arr =
[[128 117 116 126 140 146 140 129 120 119 121 120]
 [129 115 135 144 125 119 119 114 131 150 132 120]
 [128 117 144 131 119 118 117 147 136 121 136 123]
 [129 118 145 127 120 116 125 150 124 129 132 120]
 [129 127 137 120 113 144 127 133 123 124 113 157]
 [129 116 120 137 146 136 122 119 121 118 113 122]
 [129 118 115 121 133 143 145 139 129 121 119 120]
 [129 118 115 121 134 144 145 138 128 120 119 120]
 [129 115 128 145 137 121 120 120 113 123 145 146]
 [128 115 131 146 132 119 121 116 116 139 149 129]
 [129 115 137 143 123 120 119 114 137 149 127 123]
 [128 115 121 139 145 133 120 120 121 115 115 131]
 [128 115 121 139 145 133 121 119 121 116 115 129]
 [129 118 145 129 119 117 121 150 129 125 135 120]
 [128 121 145 120 120 116 149 126 130 129 122 115]
 [129 119 146 125 120 115 130 148 121 133 128 122]]
Indices start at 1.
(1, 1)	128
(15, 10)	129
(5, 10)	124
(16, 8)	148
(3, 6)	118
(7, 1)	129
(2, 1)	129
(14, 4)	129
(8, 10)	120
(14, 1)	129
(14, 11)	135
(10, 1)	128
(2, 3)	135
(5, 4)	120
(4, 11)	132
(7, 9)	129
(8, 6)	144
(13, 2)	115
(4, 3)	145
(11, 8)	114
(4, 6)	116
(16, 12)	122
(12, 10)	115
(9, 11)	145
(3, 8)	147
(8, 9)	128
(9, 3)	128
(8, 7)	145
(5, 11)	113
(3, 4)	131
(3, 12)	123
(16, 11)	128
(1, 7)	140
(12, 7)	120
(12, 9)	121
(7, 8)	139

grid =
[[142 109 137 135 129 110 138]
 [138 110 130 133 121 147 136]
 [113 148 119 121 130 141 118]
 [142 111 139 137 133 106 134]
 [113 138 120 120 124 144 128]
 [121 110 128 133 118 144 137]
 [114 149 121 120 130 135 117]
 [114 148 121 120 132 131 120]
 [117 148 125 120 126 118 116]
 [139 142 132 126 137 107 119]
 [137 141 132 130 138 108 118]]
Indices start at 1.
row 1 col 1 => 142
row 7 col 2 => 149
row 3 col 6 => 141
row 10 col 6 => 107
row 9 col 3 => 125
row 6 col 7 => 137
row 1 col 5 => 129
row 8 col 6 => 131
row 4 col 6 => 106
row 2 col 6 => 147
row 4 col 3 => 139
row 11 col 4 => 130
row 7 col 4 => 120
row 8 col 2 => 148
row 10 col 7 => 119
row 9 col 6 => 118
row 3 col 4 => 121
row 8 col 4 => 120
row 10 col 4 => 126
row 7 col 1 => 114
row 7 col 3 => 121
row 1 col 7 => 138
row 8 col 7 => 120
row 6 col 2 => 110
row 5 col 7 => 128
row 2 col 4 => 133
row 7 col 5 => 130

M =
[[142 121 120 137 116 144 121 115 136 133 101 137 113]
 [122 144 142 134 138 120 117 110 122 150 115 133 124]
 [147 126 120 132 125 143 131 117 135 137 110 133 113]
 [122 131 128 138 148 148 122 119 135 144 126 120 109]
 [122 119 113 117 142 134 126 117 132 125 114 147 110]
 [151 130 122 124 134 142 139 120 136 141 118 131 114]
 [131 140 118 113 134 140 116 103 119 129 116 119 151]
 [143 123 135 116 147 136 117 112 116 110 113 106 135]
 [121 131 124 140 146 148 121 118 134 143 125 121 108]
 [130 139 116 116 133 135 117 101 123 134 118 126 154]
 [152 130 122 122 136 142 141 121 136 141 119 131 114]
 [116 117 144 118 155 138 128 128 130 147 124 136 125]
 [130 137 117 118 133 132 117 100 127 137 120 129 155]
 [136 136 128 109 139 143 115 109 116 118 113 109 142]]
Rows and columns are counted from 1.
(1, 1) -> 142
(14, 4) -> 109
(1, 9) -> 136
(13, 8) -> 100
(6, 9) -> 136
(7, 2) -> 140
(9, 8) -> 118
(9, 4) -> 140
(14, 1) -> 136
(9, 1) -> 121
(7, 6) -> 140
(3, 9) -> 135
(8, 3) -> 135
(10, 13) -> 154
(12, 13) -> 125
(1, 12) -> 137
(1, 4) -> 137
(7, 12) -> 119
(11, 1) -> 152
(14, 10) -> 118
(8, 2) -> 123
(2, 13) -> 124
(13, 1) -> 130
(6, 11) -> 118
(4, 1) -> 122
(6, 6) -> 142
(7, 4) -> 113
(5, 11) -> 114
(3, 8) -> 117
(1, 2) -> 121
(10, 3) -> 116
(9, 5) -> 146
(9, 6) -> 148
(10, 1) -> 130
(3, 12) -> 133
(9, 9) -> 134
(3, 3) -> 120
